data =
[[127 130 132 136 150 111 133 128 141 124]
 [127 130 130 132 146 113 132 127 136 126]
 [127 130 130 134 147 112 132 127 137 126]
 [127 130 130 134 149 111 133 127 138 126]
 [127 130 130 134 148 112 133 127 138 126]
 [127 130 129 131 144 115 132 127 135 127]
 [127 130 128 131 141 117 132 127 132 127]
 [127 130 130 133 147 113 132 127 136 126]
 [127 130 131 135 151 111 133 128 140 125]
 [127 130 129 131 142 115 131 127 134 127]
 [127 130 130 132 145 115 132 127 135 126]
 [127 130 128 131 140 117 132 127 133 128]
 [127 130 133 136 153 111 133 129 142 124]
 [127 130 129 132 142 115 132 127 134 127]
 [127 130 127 131 141 117 132 127 131 128]]
Rows and columns are counted from 1.
(1, 1): 127
(6, 3): 129
(15, 3): 127
(8, 3): 130
(3, 10): 126
(5, 7): 133
(12, 8): 127
(1, 8): 128
(14, 8): 127
(3, 8): 127
(1, 9): 141
(3, 7): 132
(1, 7): 133
(1, 3): 132
(4, 10): 126
(6, 9): 135
(9, 3): 131
(8, 1): 127
(4, 6): 111
(14, 4): 132
(13, 7): 133
(13, 10): 124
(3, 9): 137
(15, 1): 127
(13, 9): 142
(10, 4): 131
(5, 6): 112
(10, 10): 127
(14, 10): 127
(15, 6): 117
(8, 8): 127
(2, 8): 127
(11, 6): 115
(11, 1): 127

arr =
[[114 113 143 110 147 131]
 [138 144 124 148 121 146]
 [141 106 146 152 105 147]
 [124 110 130 113 136 123]
 [118 110 141 111 137 110]
 [131 113 155 141 108 150]
 [134 152 120 146 121 142]
 [138 143 121 141 120 143]
 [118 113 139 112 136 112]
 [125 106 122 112 136 120]
 [122 128 129 131 121 132]
 [126 111 153 142 108 138]
 [139 150 113 147 116 138]
 [121 137 112 108 156 122]
 [137 143 122 141 123 143]]
Indices start at 1.
(1, 1): 114
(11, 5): 121
(2, 6): 146
(14, 1): 121
(11, 1): 122
(13, 1): 139
(3, 5): 105
(1, 3): 143
(1, 4): 110
(12, 2): 111
(5, 4): 111
(4, 5): 136
(3, 1): 141
(11, 6): 132
(2, 5): 121
(2, 3): 124
(10, 2): 106
(7, 5): 121
(1, 2): 113
(11, 4): 131
(7, 6): 142
(13, 5): 116
(9, 5): 136
(10, 4): 112
(3, 2): 106
(11, 2): 128
(5, 6): 110
(2, 2): 144
(15, 1): 137
(13, 2): 150
(15, 5): 123
(9, 1): 118
(14, 4): 108
(3, 6): 147
(6, 5): 108

A =
[[133 128 118 125 130 116 123]
 [125 136 135 130 134 124 135]
 [127 133 135 132 134 123 133]
 [128 133 134 131 135 124 131]
 [137 126 125 125 130 133 136]
 [122 133 134 133 131 126 132]
 [134 132 109 117 133 104 110]
 [124 122 118 137 122 123 116]
 [127 134 135 133 135 124 133]
 [122 119 121 143 121 131 121]
 [136 126 127 126 132 132 136]
 [123 134 131 130 131 123 131]
 [128 129 117 125 125 115 117]]
Indices start at 1.
(1, 1) = 133
(13, 3) = 117
(13, 6) = 115
(11, 6) = 132
(6, 2) = 133
(6, 6) = 126
(10, 3) = 121
(5, 1) = 137
(9, 4) = 133
(8, 2) = 122
(3, 2) = 133
(8, 1) = 124
(2, 6) = 124
(6, 5) = 131
(6, 4) = 133
(1, 5) = 130
(1, 6) = 116
(9, 1) = 127
(12, 3) = 131
(11, 2) = 126
(3, 3) = 135
(13, 4) = 125
(7, 4) = 117
(4, 7) = 131
(8, 7) = 116
(1, 4) = 125
(8, 4) = 137
(13, 5) = 125
(11, 3) = 127
(3, 6) = 123
(3, 4) = 132
(2, 2) = 136
(4, 6) = 124

x =
[[136 130 116 139]
 [127 135 101 150]
 [116 140 108 139]
 [135 132 123 141]
 [133 113 142 102]
 [126 126 122 145]
 [132 131 128 134]
 [122 146 123 135]
 [138 119 131 135]
 [128 111 141 120]]
Rows and columns are counted from 1.
row 1 col 1	136
row 1 col 3	116
row 2 col 1	127
row 1 col 4	139
row 9 col 2	119
row 8 col 4	135
row 4 col 2	132
row 10 col 1	128
row 10 col 3	141
row 5 col 2	113
row 1 col 2	130
row 3 col 3	108
row 4 col 1	135
row 2 col 2	135
